Below is a small trained network, with its code and all its weights. Each question gives an input and a target symbol and asks what happens when units are switched off, that is, made to give their printed mean instead of their output.

import numpy as np


def w(rows, s, z=0):
    codes = np.array(rows[::2]) - 128.0
    scale = np.full(codes.shape[1], s)
    scale[-1] = z or s
    return codes * scale


def norm(h):
    return h / np.sqrt((h * h).mean(-1, keepdims=True) + 1e-5)


def f(y):
    return np.maximum(y, 0)


def softmax(a):
    e = np.exp(a - a.max(-1, keepdims=True))
    return e / e.sum(-1, keepdims=True)


def log_softmax(a):
    a = a - a.max(-1, keepdims=True)
    return a - np.log(np.exp(a).sum(-1, keepdims=True))


def net(x, mask):
    ids = ['ΓΞΦαζθπτ'.index(c) for c in x.split()]
    T = len(ids)
    res = E[ids] + P[:T]
    r = norm(res)
    for j in range(2):
        rows = slice(3 * j, 3 * j + 3)
        q, k, v = (r @ M[0][rows].T for M in (Q, K, V))
        z = softmax(np.where(np.tri(T) > 0, q @ k.T / 3**0.5, -1e9)) @ v
        o = O[0][rows]
        res = res + np.where(mask[j], z, o[:, -1]) @ o[:, :-1]
    y = f(norm(res) @ A[0][:, :-1].T + A[0][:, -1])
    res = res + np.where(mask[2:14], y, B[0][:, -1]) @ B[0][:, :-1]
    return log_softmax(norm(res)[-1] @ U[:, :-1].T + U[:, -1])


Q, K, V, O, A, B = {}, {}, {}, {}, {}, {}
E = w([
[92,95,62,187,82],'Γ',
[154,186,147,131,211],'Ξ',
[238,96,91,112,155],'Φ',
[79,114,16,62,79],'α',
[87,114,20,92,132],'ζ',
[119,220,104,253,172],'θ',
[206,215,91,146,208],'π',
[33,163,53,92,216],'τ',
],0.0028)
P = w([
[145,101,79,82,150],'0',
[186,67,159,203,91],'1',
[112,195,61,123,61],'2',
[135,102,84,86,157],'3',
[151,103,203,92,97],'4',
[124,195,66,123,59],'5',
[136,105,87,86,160],'6',
[119,103,221,109,120],'7',
[126,188,62,132,67],'8',
[138,105,88,89,163],'9',
[97,104,251,112,138],'10',
[134,190,62,127,64],'11',
[139,103,85,88,158],'12',
],0.0029)
Q[0] = w([
[112,187,59,146,89],'head 1',
[120,84,214,143,109],'head 1',
[91,240,72,128,4],'head 1',
[153,39,177,124,234],'head 2',
[219,92,113,127,80],'head 2',
[151,18,135,129,114],'head 2',
],0.0043)
K[0] = w([
[69,150,156,131,206],'head 1',
[213,138,123,132,90],'head 1',
[93,112,202,112,253],'head 1',
[89,33,119,104,145],'head 2',
[135,118,70,145,105],'head 2',
[101,20,90,144,102],'head 2',
],0.0053)
V[0] = w([
[250,105,125,91,63],'head 1',
[178,71,106,180,59],'head 1',
[226,158,141,175,98],'head 1',
[127,173,147,98,162],'head 2',
[84,67,165,169,101],'head 2',
[5,137,145,85,186],'head 2',
],0.0026)
O[0] = w([
[211,64,79,170,52,85],'head 1',
[208,121,176,155,132,92],'head 1',
[180,128,118,251,106,77],'head 1',
[156,107,141,126,113,130],'head 2',
[80,143,119,114,74,4],'head 2',
[212,111,147,249,69,105],'head 2',
],0.0021,0.0012)
A[0] = w([
[55,113,96,64,209,147],'neuron 1',
[84,55,140,56,146,226],'neuron 2',
[146,170,136,133,234,91],'neuron 3',
[105,119,78,189,181,140],'neuron 4',
[230,94,145,118,149,104],'neuron 5',
[158,88,127,202,66,201],'neuron 6',
[62,108,82,124,65,249],'neuron 7',
[252,173,85,101,41,193],'neuron 8',
[238,179,203,191,80,130],'neuron 9',
[199,71,89,95,151,100],'neuron 10',
[12,166,164,179,93,153],'neuron 11',
[205,48,191,121,135,111],'neuron 12',
],0.0036,0.0016)
B[0] = w([
[157,129,170,141,88,252],'neuron 1',
[167,119,176,252,95,220],'neuron 2',
[93,64,120,118,25,201],'neuron 3',
[130,73,132,111,77,204],'neuron 4',
[54,177,179,101,92,168],'neuron 5',
[103,92,220,111,90,170],'neuron 6',
[158,156,198,123,156,245],'neuron 7',
[25,126,155,175,92,218],'neuron 8',
[183,17,237,157,64,169],'neuron 9',
[128,195,161,118,205,184],'neuron 10',
[198,232,160,57,210,180],'neuron 11',
[96,173,144,222,123,158],'neuron 12',
],0.0033,0.0029)
U = w([
[161,44,170,217,48,159],'Γ',
[183,104,223,51,106,84],'Ξ',
[112,202,176,205,190,103],'Φ',
[140,96,75,51,15,32],'α',
[226,94,61,113,173,250],'ζ',
[109,131,15,254,79,2],'θ',
[113,242,82,49,182,178],'π',
[3,50,98,98,161,149],'τ',
],0.0069,0.0015)

Each question gives the input, a string of symbols that net reads in full, and the target symbol t.
The units are the heads (3 rows each of Q, K, V and O) and the neurons (one row each of A and B). Each row of codes is followed by its name. A weight is (code - 128) times the scale printed after its matrix; where a second scale follows, it is the last column's (O, A, B and U).
mask holds one flag per unit, heads first, then neurons. A switched-off unit (its flag False) gives its mean, the last column of its rows in O or B, instead of its output. The means were averaged over made-up inputs and are rounded, as every weight is.
A unit's drop is (log p(t) with every unit on - log p(t) with that unit switched off) / (log p(t) with every unit on - log p(t) with every unit switched off).
The circuit of an input: a set's keep is (log p(t) with only the set's units on - log p(t) with every unit switched off) / (log p(t) with every unit on - log p(t) with every unit switched off). Starting from the 12 units with the biggest drops (on a tie, the unit counted first), units are removed one at a time, each time the one whose removal leaves the highest keep (on an exact tie, the one counted first), for as long as the keep stays at least 0.8.
circuit, biggest first: the units of the circuit, biggest drop first
most important unit: the unit with the biggest drop
k most important neurons: the k neurons with the biggest drops, biggest first
which heads matter: for each layer, one digit per head in row order, 1 if its drop is at least 0.15 and else 0, layers parted by /
drop when u is switched off: that unit's drop, to one decimal
input Ξ τ τ Γ τ τ τ τ α Γ τ ζ, target π: circuit, biggest first -> (head 1; neuron 3)
input ζ θ θ π α τ ζ ζ Ξ Γ τ α, target π: circuit, biggest first -> (head 1; neuron 3; neuron 7)
input τ Φ Φ Γ Ξ ζ π ζ π, target θ: circuit, biggest first -> (neuron 8; neuron 11; neuron 7)
input τ π θ α Ξ Γ ζ τ θ, target π: circuit, biggest first -> (head 1; neuron 11; neuron 2)
input ζ α ζ Φ τ, target Γ: most important neuron -> (neuron 2)
input α α θ Ξ ζ θ α π, target Γ: circuit, biggest first -> (neuron 9; neuron 3)
input θ τ α π Ξ ζ Φ, target Φ: which heads matter -> 00
input α Ξ Ξ Γ ζ θ α τ ζ, target π: which heads matter -> 10
input π θ τ τ Φ ζ Γ Γ ζ α τ Γ, target π: 2 most important neurons -> (neuron 11; neuron 2)
input τ Γ α τ τ τ Ξ π, target Γ: which heads matter -> 01
input Φ Φ ζ π, target π: which heads matter -> 01
input τ Φ Ξ Φ Φ Γ Φ θ ζ ζ, target ζ: which heads matter -> 00
input π Γ Ξ, target θ: which heads matter -> 10
input Γ π Ξ Φ τ ζ θ Φ θ π, target π: most important unit -> neuron 2
input Γ τ τ τ τ Φ, target π: 2 most important neurons -> (neuron 2; neuron 3)
input ζ τ Γ ζ ζ θ Γ Ξ α Ξ Γ τ ζ, target ζ: 3 most important neurons -> (neuron 8; neuron 3; neuron 2)
input Ξ α θ θ Γ π, target θ: drop when neuron 11 is switched off -> 0.2
input Γ τ α α Φ τ θ τ Φ τ θ α, target π: drop when neuron 4 is switched off -> 0.1
input Ξ Γ ζ θ, target θ: drop when neuron 3 is switched off -> 0.2
input τ π Γ, target π: most important unit -> neuron 11
